Here is a tiny trained network, its code and every weight. The questions are about switching its units off for an input and a class, where a switched-off unit gives its printed mean instead of its output.

import numpy as np


def w(rows, s, z=0):
    codes = np.array(rows[::2]) - 128.0
    scale = np.full(codes.shape[1], s)
    scale[-1] = z or s
    return codes * scale


def f(y):
    return y / 2 * (1 + np.tanh(0.7978845608 * (y + 0.044715 * y**3)))


def log_softmax(a):
    a = a - a.max(-1, keepdims=True)
    return a - np.log(np.exp(a).sum(-1, keepdims=True))


def net(x, mask):
    res = np.array(x, float).reshape(1, 7) / 4 @ E
    y = f(res @ A[0][:, :-1].T + A[0][:, -1])
    res = res + np.where(mask, y, B[0][:, -1]) @ B[0][:, :-1]
    return log_softmax(res[-1] @ U[:, :-1].T + U[:, -1])


A, B = {}, {}
E = w([
[13,180,158,131,214,73,26,220,92,187,54],'x0',
[184,243,166,176,165,207,206,230,203,56,40],'x1',
[84,165,230,49,195,73,78,88,223,24,229],'x2',
[192,218,224,40,40,140,93,44,60,150,67],'x3',
[254,79,96,7,193,41,148,211,101,109,107],'x4',
[131,132,125,137,132,123,131,126,124,121,129],'x5',
[127,124,127,115,117,126,134,131,135,133,132],'x6',
],0.0039)
A[0] = w([
[198,84,96,122,73,171,205,63,144,76,191,157],'neuron 0',
[107,141,202,88,173,94,117,109,190,51,202,74],'neuron 1',
[3,159,148,251,52,213,110,44,160,158,173,164],'neuron 2',
[89,41,98,108,89,65,62,58,75,199,192,40],'neuron 3',
[178,240,178,166,173,198,189,199,194,61,42,70],'neuron 4',
[112,95,163,87,147,96,81,93,127,104,182,1],'neuron 5',
[101,137,202,88,176,96,103,107,190,61,196,106],'neuron 6',
[150,101,53,179,90,167,160,155,57,202,64,146],'neuron 7',
[5,160,155,248,60,214,83,39,165,157,167,190],'neuron 8',
[42,168,165,135,196,75,37,203,91,198,52,133],'neuron 9',
[106,153,206,90,180,103,111,108,184,56,201,64],'neuron 10',
[178,235,164,158,165,197,197,200,193,67,48,118],'neuron 11',
[35,173,155,127,202,80,31,198,80,192,60,160],'neuron 12',
[102,148,199,84,166,97,115,113,185,51,202,63],'neuron 13',
[145,109,66,173,85,169,166,153,61,198,66,78],'neuron 14',
[238,41,66,9,187,12,118,205,94,133,123,233],'neuron 15',
[148,105,54,179,95,167,165,153,59,203,60,91],'neuron 16',
[82,22,27,201,208,113,151,198,203,113,183,133],'neuron 17',
[150,97,58,181,97,170,162,152,60,206,60,119],'neuron 18',
[210,69,89,113,62,168,219,62,157,67,196,148],'neuron 19',
[143,103,56,174,84,169,168,157,56,199,65,105],'neuron 20',
[34,172,151,124,199,85,36,203,84,191,50,135],'neuron 21',
[85,37,90,91,80,76,58,61,73,186,192,60],'neuron 22',
[106,149,206,90,173,102,112,111,184,51,197,64],'neuron 23',
[224,115,133,24,138,54,124,149,98,141,101,244],'neuron 24',
[77,23,10,216,211,102,162,215,210,104,200,189],'neuron 25',
[214,247,242,44,27,125,81,35,34,171,41,253],'neuron 26',
],0.0041,0.0026)
B[0] = w([
[178,128,127,187,106,152,168,81,190,138,185,176],'neuron 0',
[176,173,38,73,69,62,55,75,196,201,65,158],'neuron 1',
[199,224,173,57,232,118,242,180,81,101,52,194],'neuron 2',
[31,44,126,75,47,37,227,234,33,221,228,153],'neuron 3',
[2,9,101,52,5,17,202,239,26,238,250,185],'neuron 4',
[135,105,54,69,67,71,155,145,148,213,92,122],'neuron 5',
[158,204,68,87,84,73,68,82,185,175,64,164],'neuron 6',
[132,218,98,73,82,71,70,81,186,130,101,171],'neuron 7',
[184,231,191,72,233,116,243,187,76,85,61,201],'neuron 8',
[221,106,117,210,73,190,216,53,220,153,208,179],'neuron 9',
[153,185,41,53,68,56,51,95,175,201,50,156],'neuron 10',
[25,35,129,85,19,50,159,200,48,193,238,192],'neuron 11',
[216,118,136,211,76,186,211,48,213,139,206,186],'neuron 12',
[173,168,40,62,71,53,60,88,188,203,55,154],'neuron 13',
[146,185,65,72,74,64,62,82,193,167,83,153],'neuron 14',
[163,249,207,95,201,124,234,157,100,67,85,221],'neuron 15',
[123,214,66,46,61,52,59,79,197,159,72,159],'neuron 16',
[39,101,207,78,123,189,49,65,115,49,106,180],'neuron 17',
[129,218,85,60,73,56,61,81,188,142,84,165],'neuron 18',
[206,118,132,220,103,182,200,62,204,155,200,185],'neuron 19',
[133,206,75,60,75,64,64,79,190,140,82,162],'neuron 20',
[224,98,131,217,68,192,219,40,228,156,214,180],'neuron 21',
[50,73,146,95,56,46,233,216,50,212,225,157],'neuron 22',
[160,179,33,54,64,54,53,98,180,204,50,155],'neuron 23',
[118,192,205,134,175,164,157,136,110,50,122,197],'neuron 24',
[27,118,223,86,118,211,17,52,128,26,123,205],'neuron 25',
[26,70,210,138,97,222,17,64,119,18,162,253],'neuron 26',
],0.0047,0.0055)
U = w([
[173,195,1,56,60,5,11,94,217,236,13,34],'0',
[18,8,113,88,35,16,223,247,10,246,247,32],'1',
[130,151,144,150,136,144,121,118,119,90,124,253],'2',
[136,140,143,145,162,139,135,112,125,109,138,252],'3',
[251,81,105,248,90,221,223,46,244,168,217,10],'4',
[23,72,188,103,115,236,9,70,107,16,94,42],'5',
[215,222,161,85,246,109,250,210,56,93,17,25],'6',
[244,2,11,253,253,122,6,250,6,233,14,12],'7',
],0.0054)

Each question gives the input, the list of numbers given to net, and the class t.
The units are the neurons (one row each of A and B). Each row of codes is followed by its name. A weight is (code - 128) times the scale printed after its matrix; where a second scale follows, it is the last column's (A, B and U).
mask holds one flag per neuron, in row order. A switched-off neuron (its flag False) gives its mean, the last column of its row in B, instead of its output. The means were averaged over made-up inputs and are rounded, as every weight is.
A unit's drop is (log p(t) with every unit on - log p(t) with that unit switched off) / (log p(t) with every unit on - log p(t) with every unit switched off).
The circuit of an input: a set's keep is (log p(t) with only the set's units on - log p(t) with every unit switched off) / (log p(t) with every unit on - log p(t) with every unit switched off). Starting from the 12 units with the biggest drops (on a tie, the unit counted first), units are removed one at a time, each time the one whose removal leaves the highest keep (on an exact tie, the one counted first), for as long as the keep stays at least 0.8.
circuit, biggest first: the units of the circuit, biggest drop first
unit that matters most: the unit with the biggest drop
k most important neurons: the k neurons with the biggest drops, biggest first
drop when u is switched off: that unit's drop, to one decimal
input [1,-6,-5,-8,0,-7,-7], class 5: 3 most important neurons	[neuron 25; neuron 17; neuron 4]
input [6,7,-2,-7,-3,-6,4], class 1: 2 most important neurons	[neuron 4; neuron 11]
input [5,-2,6,-5,-7,6,2], class 6: 2 most important neurons	[neuron 8; neuron 2]
input [6,6,3,-1,-7,-1,2], class 6: 2 most important neurons	[neuron 8; neuron 2]
input [5,0,4,-1,8,-2,7], class 6: unit that matters most	neuron 15
input [7,5,3,-7,-1,-1,2], class 4: circuit, biggest first	[neuron 21; neuron 9]
input [-5,2,-1,-5,-7,-4,0], class 6: circuit, biggest first	[neuron 2; neuron 8]
input [6,7,1,4,-1,-6,3], class 1: circuit, biggest first	[neuron 4; neuron 11]
input [-2,2,-1,-8,-2,2,-6], class 5: circuit, biggest first	[neuron 25; neuron 17]
input [8,8,-8,3,7,-3,4], class 0: circuit, biggest first	[neuron 16; neuron 18]
input [4,-7,4,5,4,6,5], class 1: 2 most important neurons	[neuron 3; neuron 22]
input [7,-6,-4,-7,2,-1,6], class 4: circuit, biggest first	[neuron 21; neuron 12]
input [3,7,3,-7,-7,3,-4], class 1: 3 most important neurons	[neuron 4; neuron 11; neuron 26]
input [3,4,3,8,4,7,1], class 5: circuit, biggest first	[neuron 26]
input [2,-8,5,5,-2,-2,4], class 1: 2 most important neurons	[neuron 3; neuron 22]
input [-3,8,7,-6,2,0,1], class 1: 2 most important neurons	[neuron 4; neuron 11]
input [6,-3,3,-7,3,4,-3], class 5: 3 most important neurons	[neuron 25; neuron 17; neuron 19]
input [3,0,7,-8,2,-5,3], class 5: 2 most important neurons	[neuron 25; neuron 17]
input [-3,4,-2,-8,-4,1,-6], class 5: drop when neuron 25 is switched off	0.5
input [5,1,0,3,5,4,1], class 4: drop when neuron 8 is switched off	0.2
